Each row comes from the steps of one walk. Every step used is in the known rows, and no mark comes twice. Write the walk behind each row, first mark first.
Each row is shifted at random along 3 fixed directions that mean nothing.
Known rows:
zuliso gosi mune nolu poteg sebi sopa: [ 0.81 -2.40 -6.28 -2.48  0.08 -2.41 -1.72 -3.23  3.67 -5.46  2.49  0.83
 -0.39  1.11 -0.38 -2.51 -3.01 -0.10 -1.88 -0.58  3.24  3.31  0.99 -3.56
 -0.24 -1.07 -3.23 -0.47  3.07 -0.40  1.33  1.83  0.16 -3.32 -2.24 -0.84
  0.68  4.94  0.75  5.24  2.72  1.32  5.04]
nolu poteg vidapad sopa mune sebi zuliso gosi: [ 0.09 -1.40 -1.24  3.40  1.07  1.79 -0.20  1.38  2.02 -5.42  1.39 -2.30
  0.39  0.73 -3.01 -1.18 -0.37 -0.57 -1.15 -1.84  0.07 -1.22 -0.95 -1.92
 -0.70  2.56 -1.12 -1.88  3.13 -2.75  0.80  1.27  1.38  1.84 -0.02  0.61
 -0.25 -0.65  2.05  1.81  1.30  2.47  2.18]
mune poteg gosi vidapad: [-4.21 -4.30 -4.03 -2.28  3.11  2.32  1.52  1.92  7.75 -0.74 -2.02 -2.57
 -0.41  2.23 -2.35  0.93  1.47 -1.54 -0.33  0.67 -1.64  0.96 -2.18 -1.54
 -0.91 -1.84 -6.33 -0.43 -1.44  0.38  2.05  6.08 -0.18  4.33 -1.29 -2.56
 -0.62 -1.27  1.57  2.52 -0.93  1.66  0.35]
mune poteg nolu gosi: [ 2.18 -2.41 -3.03 -1.88  4.72  0.17  1.49  2.48  0.64 -2.51 -0.92  1.65
  0.20 -1.27 -4.67 -4.02 -1.10  2.90 -2.14 -2.80  3.93 -1.80  1.92  3.59
 -0.44  5.70 -2.29 -2.02  1.05 -2.10 -0.75  1.15  0.71  2.35  4.08  2.89
 -2.68  7.17  1.40  1.55  3.84  2.10  3.09]
nolu poteg mune sebi zuliso gosi vidapad sopa: [-1.38 -0.70 -3.62  5.70  4.09  5.31  0.43  2.79  4.67 -2.66 -1.99 -3.24
  0.46  3.26 -2.78 -1.00  1.26  0.70  0.96 -2.02  2.27 -2.69 -4.56 -1.47
 -1.77  3.69 -4.61 -2.68  3.05 -4.49  1.26  0.69  1.84  2.68 -1.47 -2.84
  1.96 -4.44  0.41 -0.70 -0.47  1.85  1.85]
mune sebi sopa poteg: [-0.68  0.10 -1.52 -4.53  4.74  1.77  1.11  1.11  0.11 -3.23  2.39 -1.27
 -0.35  0.45 -3.97 -0.83 -1.08  1.73 -2.51 -1.73  3.47 -0.04  0.09  0.78
 -0.72  2.86 -2.12 -3.30  1.81 -2.92  1.75  0.30  1.94 -2.18  1.74 -5.84
 -0.39  5.01 -0.19  0.76  2.67  1.52  3.17]
mune sebi zuliso gosi poteg: [ 0.02 -0.92 -3.98 -3.15  2.70  1.70 -0.17  2.31  1.41 -4.13 -0.73 -2.51
  0.22  2.17 -3.31 -1.55  0.10 -0.86 -0.40 -1.38 -0.43 -2.22 -0.76 -0.65
 -0.10  2.01  0.06 -2.16  1.64 -0.77  0.30  2.94  1.40  2.47  2.74 -2.41
 -1.98  0.51 -0.35  1.48  1.79  2.71  1.87]
zuliso sebi sopa vidapad poteg: [ 1.57 -1.08 -1.61 -1.91  3.62 -0.22 -1.49  2.76 -1.68 -3.72  0.65 -1.28
 -0.28  1.20 -2.86 -1.57 -2.29  1.88 -2.15 -2.88  6.35 -3.27  0.36  0.02
 -0.22  4.45 -0.61 -0.22  6.00 -2.99 -2.51 -1.36  2.17 -0.84  2.71 -2.08
 -0.41  3.03 -0.88  1.81  3.72  1.14  4.49]
sebi sopa vidapad poteg gosi zuliso: [ 0.25 -3.21 -1.40 -1.96  4.92  1.42  1.96  3.16 -2.32 -1.40  0.20  0.40
 -1.27 -1.91 -4.41 -0.53 -2.27  2.30 -1.52 -2.38  1.86 -1.25 -0.10  0.80
  0.71  4.80 -3.91 -1.29  3.62  4.22  2.01  1.54  1.87  1.01  5.16  1.22
 -0.92  5.60  0.57  3.00  3.20  2.98  0.79]
sopa sebi zuliso vidapad poteg: [ 1.83 -2.42 -1.39  1.67  6.21  0.97  0.00  1.42 -1.08 -2.96  0.73  0.42
 -1.47 -1.89 -2.06 -3.03 -3.15 -0.53 -3.31 -1.91  2.05 -0.92  3.01 -2.95
  1.19  1.26  0.31 -1.28  3.90 -1.53 -0.90 -0.10  0.76 -2.03  3.74  0.35
 -1.65  4.28  1.37  5.22  3.48  2.29  2.33]
sebi zuliso gosi sopa: [ 0.36  0.26 -3.42 -0.29  2.19  1.74  1.08  6.36  2.88 -3.86 -0.51 -1.55
  0.25  1.03 -3.69 -2.91 -0.55  0.64  1.26 -2.69  1.56 -2.81 -2.19 -0.39
 -0.56  4.22  0.27 -3.69  4.52 -4.02  1.27  1.06  1.75  0.86  2.88 -0.66
 -1.52  1.65 -0.28  0.23  2.44  2.27  2.73]
zuliso sebi mune poteg nolu: [-1.39 -2.85 -2.14 -5.49  2.37  1.41  0.95  0.72  4.34 -0.49 -3.55 -0.14
 -0.93 -0.19 -3.27 -3.22  0.33 -0.59 -3.51 -1.67  0.72  1.13  2.28  1.19
 -0.63 -0.46 -4.31 -2.96 -0.50 -3.99  1.00  0.59 -0.86 -0.34 -1.74  2.02
 -2.21  1.64  1.59  1.96  0.95  2.32  0.62]
poteg gosi mune sebi zuliso: [-2.10 -1.68 -1.84 -2.15  2.08 -0.28 -0.18  2.55  3.03 -2.96 -1.81 -4.19
  0.69  1.37 -2.73  2.26 -0.12 -1.61  1.61 -1.98 -4.66 -0.65 -4.62 -2.29
 -0.94  0.58 -1.57 -0.19  0.61 -3.96  2.41  3.01  1.98  2.82  1.77 -0.94
  0.75 -2.67  0.90  0.01  0.16  1.83  1.56]
mune poteg vidapad sebi sopa nolu: [-0.39 -1.65  1.31 -1.81  2.98 -0.01  2.54  1.09  0.73 -1.16  1.88  0.49
 -1.57 -2.98 -4.43 -3.09 -2.16  2.06 -3.02 -3.62  6.05  0.56  2.98  1.82
 -0.39  4.86 -5.43 -4.78  0.39 -3.18  3.62 -1.23  1.50 -0.20  0.51 -1.00
 -1.39  5.44  1.16  1.62  1.91  2.19  1.04]
sebi sopa vidapad zuliso gosi mune: [-1.91 -2.43 -3.63  3.30  4.45  3.12  1.32  2.35  5.70 -3.40 -2.27 -1.98
 -0.78  2.11 -1.94 -0.87  0.58 -0.72 -1.26 -1.12  1.37 -1.85 -2.54 -2.07
 -0.78 -0.05 -3.87 -2.74  3.98  0.84  0.83  4.27  1.21  1.78  0.01 -0.01
 -1.18 -2.21  1.89  4.00  0.58  2.11  1.29]
poteg gosi sopa mune nolu: [-2.57 -2.06 -0.77 -0.83  4.32  3.77  3.35  3.70  6.10 -0.05 -2.10 -0.37
 -0.14 -0.37 -5.10 -1.31  1.44  1.36 -0.27 -1.04 -1.20  0.33 -0.63  0.51
 -1.24  1.82 -5.16 -4.58 -1.14 -2.16  2.90  4.69  0.63  1.84  0.59 -0.81
 -2.66 -0.21  2.52  0.36 -1.18  2.34 -0.30]
zuliso vidapad sopa sebi mune: [-2.03 -0.71 -0.13  2.65  5.30  1.70  0.09  3.31  3.94 -1.36 -1.98 -2.15
 -0.38  1.22 -2.06  0.13  1.48 -0.42 -1.64 -2.24  2.72  1.17 -1.33 -0.99
 -1.76 -1.11 -3.09 -2.38  2.56 -3.03  1.03  2.82  0.89 -0.77 -1.00 -1.91
  1.45 -2.60  1.92  1.34 -0.57  1.69  0.88]
nolu poteg gosi sopa mune: [-0.50 -1.06 -1.46 -3.31  2.48  1.92  1.29  3.73  3.13 -1.91  1.89  0.62
 -0.07 -0.28 -3.50 -1.04 -0.24  1.81 -0.22 -1.44  3.15  1.04 -0.35 -1.71
 -0.56  1.62 -2.48 -2.45  2.47  2.08  0.28  4.11  1.49 -1.02  3.55 -3.58
 -1.17  3.56  2.06  2.17  0.77  1.99  1.93]
sebi zuliso gosi sopa poteg: [-0.06  1.56 -2.26 -2.75  2.33  3.84 -0.33  5.44  0.84 -4.79  1.73 -2.93
  1.26  3.23 -4.14 -1.03  0.55  1.47  0.54 -2.44  3.57 -2.71 -2.25  0.33
 -1.32  4.73  1.41 -3.09  4.44 -2.36 -1.21 -0.42  2.93 -1.44  3.33 -4.72
 -1.25  2.57 -1.06 -0.68  2.70  1.14  4.82]
poteg mune nolu gosi: [-1.50 -2.65 -2.97  2.89  4.93  2.70  1.69  2.63  6.34 -2.08 -2.55 -0.70
  1.12  1.22 -3.44 -0.20  2.39  1.45 -0.14 -1.16 -0.14 -0.50 -0.65  2.12
 -1.94  1.32 -3.88 -2.98 -1.48 -1.99 -0.42  5.26  0.17  3.01 -0.32  0.84
 -1.48 -0.17  3.27  1.11  0.18  1.31  1.74]
zuliso sebi mune nolu poteg: [-0.24 -1.87 -2.71 -3.20  3.76  2.53 -0.09  0.65  2.88 -3.68 -0.13 -0.29
 -0.09  1.37 -3.24 -2.81 -0.14  0.84 -0.90 -0.91  0.86  0.36  1.28  0.55
 -0.72  0.90 -1.17 -2.68 -0.63 -1.72 -0.84 -1.12  1.08 -1.14 -0.65 -3.05
 -0.38  1.98  1.25  2.82  1.08  1.24  2.69]
poteg nolu gosi zuliso: [-1.64 -1.99 -5.36  0.47  2.79  3.32 -0.06  1.76  5.21 -3.29 -3.92 -1.63
  1.05  3.01 -2.13  1.96  1.20  0.47  0.17 -1.14 -0.22 -2.54 -3.66  0.87
 -1.61 -0.18 -2.49 -2.00  1.29  4.53 -0.11  1.39  1.23  1.70  0.23  0.80
 -1.10 -0.20  1.29  1.40  1.11  1.20  2.77]
sopa nolu poteg gosi zuliso: [ 2.32 -2.30 -3.65 -3.08  0.48  0.89 -0.76  1.43 -2.35 -4.14  1.69  0.57
  0.62  0.29 -3.07  0.05 -2.59  2.36  0.38 -1.85  1.92 -1.05 -1.43 -0.41
 -0.19  4.22 -0.44  0.44  3.40  5.88 -1.20 -1.17  2.60 -0.81  4.54  0.76
 -1.24  6.95  0.28  2.89  4.11  1.27  5.06]
nolu gosi zuliso vidapad sebi: [-0.48 -0.33 -0.62  5.78  6.72  3.27  1.97  5.36 -0.96 -0.17 -2.68 -2.38
 -0.39  1.61 -5.46 -0.60  0.14  2.53 -0.91 -3.78  3.48 -7.23 -3.26  0.57
 -1.51  7.30 -0.36 -3.21  5.57 -5.25 -0.02 -3.24  2.61  2.24  4.68 -1.69
 -0.99 -3.47 -0.74 -4.55  1.65  1.58  0.00]
sopa sebi mune poteg nolu gosi: [-1.19 -2.65 -3.32 -2.38  3.01  1.18 -0.80  0.13  5.98 -3.35 -2.81 -1.12
  1.27  2.05 -1.93 -0.20  1.67 -0.02 -1.99 -1.30  1.35  0.55 -0.12  1.29
 -1.88 -1.15 -3.42 -0.96 -0.62 -0.01 -0.55  4.12  0.20  2.88 -1.22  1.28
 -0.85  0.00  2.35  2.07  0.13  1.06  2.76]
zuliso sebi sopa poteg mune nolu: [ 2.23 -1.23 -2.12 -0.81  3.74  0.18  1.97  3.06 -0.89 -0.70  1.13  1.15
 -0.28 -1.61 -5.05 -3.99 -1.68  2.95 -2.11 -2.10  1.89  0.26  1.96  1.54
 -0.79  5.25 -0.90 -3.58  3.47 -4.04 -0.22 -1.21  1.20 -3.52  2.06  0.51
 -2.25  6.53  1.32  1.71  4.07  1.71  3.44]
sopa nolu gosi zuliso: [-2.05 -0.34 -4.03  1.14  2.53  4.15 -0.33  3.63  3.95 -4.44 -2.33 -3.41
  1.88  4.69 -2.89  3.25  2.16  1.36  1.76 -2.46  1.71 -4.17 -5.61  1.85
 -2.44  2.04 -1.82 -1.76  1.35  2.55 -1.32  0.31  2.89  2.66  0.75 -1.40
 -0.56 -2.41  0.10 -1.26  0.54  0.48  3.42]
nolu gosi sopa sebi zuliso: [-1.54 -0.73 -2.70  0.22  2.36 -0.97 -1.00  2.65  4.27 -3.86 -0.36 -2.68
  1.11  0.40 -1.64  1.38 -0.92 -1.45  0.97 -1.83 -1.95  0.63 -2.68 -2.12
 -1.09 -0.80  1.15 -1.50  2.34  0.30  2.97  2.05  2.56  0.41  1.06 -1.83
 -0.07  0.44  1.56  2.43  1.35  1.70  3.05]
poteg gosi sopa nolu: [-0.52 -1.41 -1.56 -2.77 -1.12  1.73  1.06  2.26  4.00 -2.55  0.33  0.13
  0.41 -0.41 -2.80 -1.10 -0.34  1.08  0.25 -2.11  4.46  1.22 -0.06 -0.40
 -1.05  2.39 -3.78 -2.64 -0.72 -0.37  1.76  1.77  1.59  0.53  0.33 -1.12
 -2.36  4.55  1.58  1.88  0.95  1.24  3.28]
zuliso sebi mune poteg gosi sopa: [-0.27 -2.44 -2.74 -6.78  2.84 -0.07  1.80  3.13  3.12 -1.07 -1.27  0.70
 -1.02 -1.56 -3.43 -3.51 -2.06  0.48 -1.24 -1.65  0.70  1.52  0.85 -0.21
  0.30  1.29 -3.16 -2.06  1.49 -2.03  4.03  3.22 -0.36  0.77  4.13 -0.66
 -1.52  4.13  0.47  2.05  1.97  3.11  0.52]
poteg gosi vidapad sebi: [ 0.09 -4.22 -2.08  1.63  4.77 -0.23  1.82 -0.28  2.64  1.07 -0.63  0.99
 -1.45 -1.95 -2.98 -1.41 -2.97  0.24 -2.95 -0.15  2.01 -1.05  0.04 -3.16
 -0.14  2.37 -2.47 -0.77  2.83 -0.58  3.74  0.45  0.61  1.16  3.25 -2.20
 -1.29  2.71  1.78  2.97  2.23  2.01  0.76]
sopa mune sebi zuliso: [-0.52 -0.12 -3.18 -2.08 -0.62 -1.88 -3.79  0.59  3.89 -5.60 -0.06 -4.43
  2.24  3.47 -0.47  4.20 -1.04 -2.34  1.83 -1.29 -4.28 -0.47 -5.33 -4.60
 -1.99 -2.41  2.15  1.25  3.26 -2.74 -1.16  1.73  1.91 -0.42 -0.24 -1.57
  0.75 -2.98  0.89  0.77  1.12  0.30  5.88]
gosi zuliso sebi mune poteg vidapad sopa: [-1.23 -0.74 -2.87  1.90  0.84  2.16 -2.74  2.13  4.98 -3.17 -4.90 -4.09
  1.08  4.61 -1.73  0.80  0.18  0.66  0.88 -2.75  0.99 -2.66 -4.39  0.72
 -2.13  1.28 -4.04 -1.41  3.70 -3.40 -0.44 -0.51 -0.20  0.60  0.16 -0.20
  1.38 -3.96 -0.74 -2.22  0.90  1.45  4.14]
gosi vidapad sopa sebi zuliso: [-0.30 -1.66 -1.15  4.22  5.70 -0.69  1.60  2.50  1.08 -1.52  0.81 -0.38
 -0.96 -3.48 -3.31 -1.52 -3.12 -0.32 -1.05 -2.32  0.15  0.80 -0.29 -1.69
  0.22  2.72 -0.74 -2.74  2.93 -0.76  5.49 -0.13  2.56 -0.58  2.78 -1.03
 -0.40  4.56  2.05  3.90  2.91  3.30  1.21]
nolu gosi vidapad sopa sebi mune: [ 0.69 -0.31 -2.12  0.80  4.51 -0.74 -1.68  3.38  2.35 -2.62 -0.55 -1.94
  0.75  2.31 -1.71  0.09  0.09  0.63 -0.59 -2.42  4.21  0.14 -2.96 -0.71
 -2.16  0.80 -0.90  0.15  5.04 -1.37 -0.92  1.61  1.99 -0.18  1.17 -1.95
  2.49 -0.33  0.79  1.83  1.18  0.78  4.13]
poteg vidapad zuliso sebi mune nolu: [-2.20 -1.88 -3.79  0.62 -0.92  0.61 -3.57  0.16  8.94 -3.35 -5.59 -4.58
  1.82  6.15 -0.41  2.68  1.63 -2.39  1.09 -0.24 -4.49 -0.02 -4.02 -1.63
 -3.21 -4.62 -1.09 -0.18  1.74 -3.70 -2.60  1.51 -0.47  0.71 -5.00  1.18
  0.09 -6.75  1.29  0.84 -0.63 -0.21  5.09]
sopa vidapad sebi mune poteg gosi zuliso: [-0.32 -4.01 -2.36 -4.73  3.45 -0.19 -0.09 -0.03  1.06 -2.02 -0.87  0.02
 -0.55 -1.08 -2.26  0.92 -2.64 -0.14 -2.34 -0.86 -1.46  0.68 -0.50 -1.44
 -0.07 -0.44 -2.97  0.01  2.88  6.22  2.53  2.61  0.19  0.25  3.41  1.85
 -1.09  2.77  1.54  4.45  2.31  2.53  1.45]

Write each row's walk:
[-0.24 -1.38 -3.24  0.81  5.10  2.19  0.98  3.62  3.03 -2.50 -2.46 -1.75
 -0.02  2.77 -3.14 -1.42  0.87  1.55 -1.12 -2.43  4.58 -2.47 -2.23 -0.18
 -1.28  3.25 -3.54 -2.38  3.83 -0.05 -0.20  1.73  2.08  1.27  3.17 -0.98
  0.25  0.31  0.56  0.85  0.77  1.06  2.25] => zuliso vidapad sebi sopa poteg nolu gosi mune
[-0.66 -1.42 -2.90 -4.91  1.55  1.67  0.46  1.53  2.26 -1.49 -2.10 -0.81
 -0.20  1.16 -3.91 -2.12 -0.20  0.99 -2.58 -2.46  1.82 -0.93 -0.05  1.00
 -1.06  1.89 -3.47 -2.73  2.76 -2.11  0.22 -1.09  1.00 -0.74 -0.48  1.31
 -2.06  1.29  0.16 -0.11  1.50  1.88  1.96] => gosi zuliso sebi sopa mune poteg nolu
[-1.40 -2.49 -3.18 -3.15  1.45  2.79 -1.16  1.36  1.81 -3.27 -1.30 -2.33
  1.20  2.97 -2.59  2.56  0.80  0.66  0.81 -0.96 -1.95 -0.24 -3.67 -0.63
 -1.44  0.27 -2.20  0.27  1.61  5.25 -0.23  1.75  2.25  1.26  0.81 -0.50
  0.41 -0.93  0.68  1.30  0.26  0.98  2.78] => sopa sebi mune nolu poteg gosi zuliso
[ 0.93 -0.50 -0.25 -3.95  3.87  1.15 -0.05  5.78 -0.34 -0.98 -1.81 -2.37
  1.11  2.05 -5.37 -1.75  1.09  2.61  0.79 -3.40  0.88 -2.05 -2.52  2.16
 -1.99  5.85 -1.38 -0.89  3.07 -6.08 -1.70  0.85  2.57  2.24  2.72  0.36
  0.14 -1.16 -0.73 -2.23  0.50  0.84  3.03] => vidapad poteg gosi sopa sebi mune nolu
[-1.25 -0.63 -3.84  7.70  2.48  3.89 -1.91  1.39  5.39 -4.43 -3.61 -3.25
  0.84  4.14 -1.21 -0.08  0.11 -0.29  1.85 -2.34  1.00 -1.33 -3.88 -3.58
 -1.67  1.27 -3.73 -2.16  3.18 -4.39  0.41  0.55  0.87 -0.25 -1.40 -0.10
  1.17 -4.17  0.34 -0.46 -0.14  1.46  3.78] => gosi mune nolu poteg sebi zuliso vidapad sopa
[ 0.33 -1.31 -3.32  2.20  1.29  1.30 -2.79  1.63  5.62 -3.21 -4.66 -2.56
  1.27  3.71 -1.41 -0.08  0.19  1.08  1.51 -2.01  1.61 -1.03 -2.51  0.61
 -1.83  1.52 -4.46 -1.85  2.36 -0.16 -1.03  2.95 -0.53  1.56  0.98  0.21
  1.23 -0.31  0.48  0.62  0.92  1.47  5.17] => sebi mune nolu gosi poteg vidapad sopa
[ 0.78 -1.78 -1.98 -6.03  3.15  1.53  1.05  2.11  1.21 -0.29 -2.38  0.32
 -0.67 -1.06 -4.29 -5.03 -0.40  0.87 -3.05 -3.03  1.68 -0.37  1.49  1.69
 -0.69  3.16 -2.81 -3.07  2.79 -3.06 -0.07 -0.02  0.61  0.94  0.42  3.26
 -2.21  2.38  0.86  1.78  1.86  2.56  1.34] => vidapad zuliso gosi sopa sebi mune poteg nolu
[-0.08  0.69  0.05 -2.20  3.40 -0.17  0.28  7.26 -0.05 -0.44 -0.70 -2.83
  0.03  1.25 -4.45 -1.70  1.36  1.51 -0.04 -4.21  3.15 -1.70 -2.69  2.01
 -1.88  4.21 -0.11 -2.03  5.87 -3.59 -1.89  0.53  2.55  1.34  2.45 -1.29
  1.34 -1.15  0.15 -0.72  1.24  1.67  1.70] => poteg vidapad zuliso gosi sopa sebi mune
[ 1.12 -1.80 -2.25  0.26  3.80  1.05  2.65  3.76 -0.64 -3.30  2.53  0.40
 -1.31 -1.49 -4.54 -4.87 -1.32  1.11 -1.62 -2.95  4.68 -1.10  0.50 -0.76
  0.66  5.82 -1.83 -2.44  2.86 -1.08  1.44 -0.10  2.57 -0.21  4.53 -0.11
 -1.35  4.86  1.35  3.70  2.77  2.98  0.89] => sopa nolu poteg sebi zuliso gosi mune
[-1.75 -1.78 -0.33  4.63  4.33  4.29  2.68  1.80  2.63 -3.20  0.69 -1.70
 -0.58 -1.07 -4.00 -1.70  0.73 -0.80 -2.56 -1.69 -0.27 -0.31  0.32 -1.13
 -0.39  2.46 -2.98 -4.05  1.02 -4.80  3.72  2.70  0.96  1.57 -0.59  0.08
 -1.20 -0.94  2.86  1.82  0.67  3.48 -0.91] => vidapad sopa poteg mune sebi zuliso gosi
[ 2.88  0.66 -3.65 -4.72 -1.28 -2.77 -5.33  2.84  0.88 -4.91  0.55 -2.85
  2.01  4.39 -0.28  0.03 -0.72  0.07  0.82 -2.46  2.43 -0.34 -3.62 -2.05
 -2.45 -0.22  3.61  1.82  8.37  0.99 -5.89 -0.27  2.20 -1.75  0.86 -0.91
  2.29 -0.21 -0.26  2.49  2.61 -0.50  8.01] => nolu poteg vidapad zuliso gosi sopa sebi mune
[-2.01 -1.74 -2.47  3.70 -0.09  2.50 -0.74  0.79  4.62 -5.62  1.64 -2.69
  0.96  2.65 -2.63 -0.03  1.40 -1.62 -0.42 -1.14 -0.35  0.15 -1.09 -2.95
 -1.25  0.46 -1.13 -1.22  1.58 -3.34 -0.04  2.57  1.32  0.97 -2.94  0.44
 -1.06 -2.73  2.24  1.71  0.17  1.93  2.16] => sopa mune nolu poteg sebi zuliso gosi
[-1.29 -1.38 -1.48  5.39  1.57  4.45  0.12  2.69  3.50 -3.81 -0.69 -3.15
  0.47  3.38 -3.89 -0.86  1.86  0.82  0.01 -2.30  0.42 -3.14 -1.94  0.47
 -1.80  3.53 -2.44 -3.04  4.27 -2.88 -3.01  1.73  1.58  3.61 -2.10  1.40
 -1.09 -3.56  1.46  0.22  0.70  1.70  2.50] => sebi sopa mune nolu poteg vidapad zuliso gosi
[-0.92 -2.85 -4.07  1.38  4.80  1.49  0.39  0.19  5.25 -2.65 -3.23 -0.47
  0.18  0.21 -1.84  0.63 -0.70  0.18 -1.46 -0.77 -1.37  0.02 -1.87  0.64
 -1.14 -1.40 -3.46 -2.42  1.33  6.92  2.97  2.12  0.33  1.27  1.04  1.41
 -0.08  1.02  2.59  4.39  1.02  2.25  1.67] => poteg vidapad sopa sebi mune nolu gosi zuliso
[-0.85 -3.40 -2.09  0.45  7.29  1.36  2.61  1.83  1.46  1.72 -1.12 -0.02
 -1.82 -2.13 -4.13 -2.19 -1.94  0.20 -1.50 -1.97 -0.95 -0.29 -0.78 -0.25
 -0.20  2.59 -2.89 -1.39  3.35 -0.03  1.15  1.98  1.38  3.68  2.62  0.23
 -1.15  1.82  1.81  4.21  2.38  3.23 -0.06] => sopa sebi mune poteg gosi vidapad zuliso
[ 0.78 -1.24 -4.56  0.18  4.93  1.45 -0.92  1.57  3.66 -4.21 -1.98 -1.18
  0.70  2.25 -2.33 -1.13 -0.60  0.10  0.24 -1.29  0.42 -0.55 -0.15 -0.83
 -0.63  0.79 -1.43 -2.48  1.78  3.21 -0.07  4.42  0.80  1.91  3.44 -1.07
 -1.26  1.88  0.78  3.24  1.35  2.35  3.28] => sebi zuliso vidapad sopa mune nolu gosi poteg
[ 1.85 -1.19 -3.70  3.93  3.21 -0.47 -1.99  1.11  3.88 -5.48 -0.55 -1.22
  2.01  3.52 -1.87  0.71 -0.79  1.45 -0.16 -1.49  2.01 -1.84 -2.13 -1.37
 -2.44  1.53 -0.27 -0.27  4.74 -1.06 -2.39  2.44  1.35  1.32  1.23  1.30
 -0.44  0.02  1.27  0.98  1.76 -0.07  6.17] => zuliso vidapad sebi sopa mune nolu gosi
[ 0.31 -2.15 -2.83 -4.25  1.46  1.81 -0.59  1.63  2.41 -2.21 -3.23 -1.77
  0.46  1.91 -3.43 -2.63  0.06  0.19 -1.56 -2.49  0.49 -2.42 -0.99 -0.22
 -1.06  3.06 -2.57 -1.64  2.72 -3.77 -0.68 -0.31  1.01  1.09  0.70  2.99
 -1.98 -0.63  0.03 -0.04  1.27  1.46  2.85] => vidapad sebi zuliso gosi mune poteg nolu
[-3.16 -1.25 -1.62 -0.82  0.09  0.62 -0.07  3.14  4.07 -2.43 -0.92 -3.80
  0.08  2.63 -3.20  1.40  1.32  0.71 -0.92 -1.75  1.77 -0.31 -1.04  2.64
 -1.42  0.87 -3.55 -3.09  1.78  2.07  0.05  0.66  0.65  0.29  0.00 -3.21
  0.59  2.04  1.04  0.53  1.52  1.46  2.43] => nolu gosi zuliso sebi sopa poteg vidapad
[-0.02 -2.49 -1.96 -1.23  3.40 -1.41  0.00 -0.17  3.02 -2.05 -0.53 -0.56
 -1.16 -0.05 -2.26 -1.84 -2.67  1.17 -1.75 -1.64  1.93  0.24  0.55 -0.99
 -0.47  1.57 -4.26 -3.21  3.51 -0.81  2.70  0.46  0.57 -1.06  0.56 -1.54
  1.18  2.67  0.58  2.64  1.75  1.45  2.68] => gosi mune nolu poteg vidapad sebi sopa
[ 0.05 -2.39 -2.92  0.63  2.22  1.62 -1.25  0.92  4.12 -1.98 -2.01 -1.60
  1.07  1.44 -1.51 -0.28  0.56 -0.60 -0.71 -0.75 -2.90  0.74 -0.35 -2.46
 -1.59 -1.30 -1.29 -1.46  1.88 -1.88 -2.32  2.56  0.27 -1.49 -2.13  1.92
 -1.22 -1.83  2.52  2.91  0.44  0.56  3.74] => sopa sebi zuliso vidapad poteg mune nolu
[ 0.79 -0.57 -2.53 -2.77  3.41 -1.14 -1.81  3.62 -0.44 -2.27  0.30 -1.62
 -0.04  2.57 -2.55 -0.92  0.16  0.59 -0.70 -3.59  4.61 -0.50 -1.44 -0.56
 -1.16  2.06 -0.86  1.15  4.83 -3.71 -4.25  0.72  0.76 -1.08  2.42 -0.11
  2.24 -0.03 -0.17  1.00  2.00  1.30  3.00] => nolu gosi zuliso vidapad poteg sebi mune
[ 0.12 -1.89 -3.40 -2.66  0.75  3.02 -0.89  1.92  2.43 -1.78 -3.02 -2.73
  0.55  3.09 -2.99 -1.60  1.25 -0.17 -0.91 -1.94  1.57 -3.10 -2.02 -0.83
 -1.20  3.05 -2.53 -0.52  2.56 -4.12 -2.65 -0.82  1.74  2.70 -1.56  0.92
 -0.35 -1.63 -0.02  0.35  0.47  0.80  3.15] => mune sebi zuliso gosi vidapad poteg nolu
[-1.76 -2.90 -1.86 -2.95  4.30  2.35  0.96  1.27  1.22 -1.76 -0.82 -1.26
 -0.32  0.58 -3.62  1.57 -1.09  1.00 -1.19 -1.69 -1.23 -0.88 -2.24 -0.62
 -0.53  1.45 -4.29 -1.17  2.71  3.01  2.88  2.59  1.28  1.27  3.26  0.16
 -0.73 -0.18  0.31  0.57  1.01  2.45  0.42] => vidapad sebi sopa mune poteg gosi zuliso
[ 2.92 -0.50 -4.03 -2.20  2.87  1.55 -2.78  0.83 -0.31 -5.40  0.48 -0.62
  1.13  2.66 -2.15 -2.33 -1.62  1.89  0.19 -1.81  1.91 -0.96 -1.04 -0.93
 -1.30  2.49  0.90 -0.96  4.15  1.53 -3.37 -2.77  2.28 -2.31  0.99 -1.19
  0.82  2.41 -0.09  2.66  2.35  0.28  6.33] => gosi zuliso vidapad sopa sebi mune nolu poteg
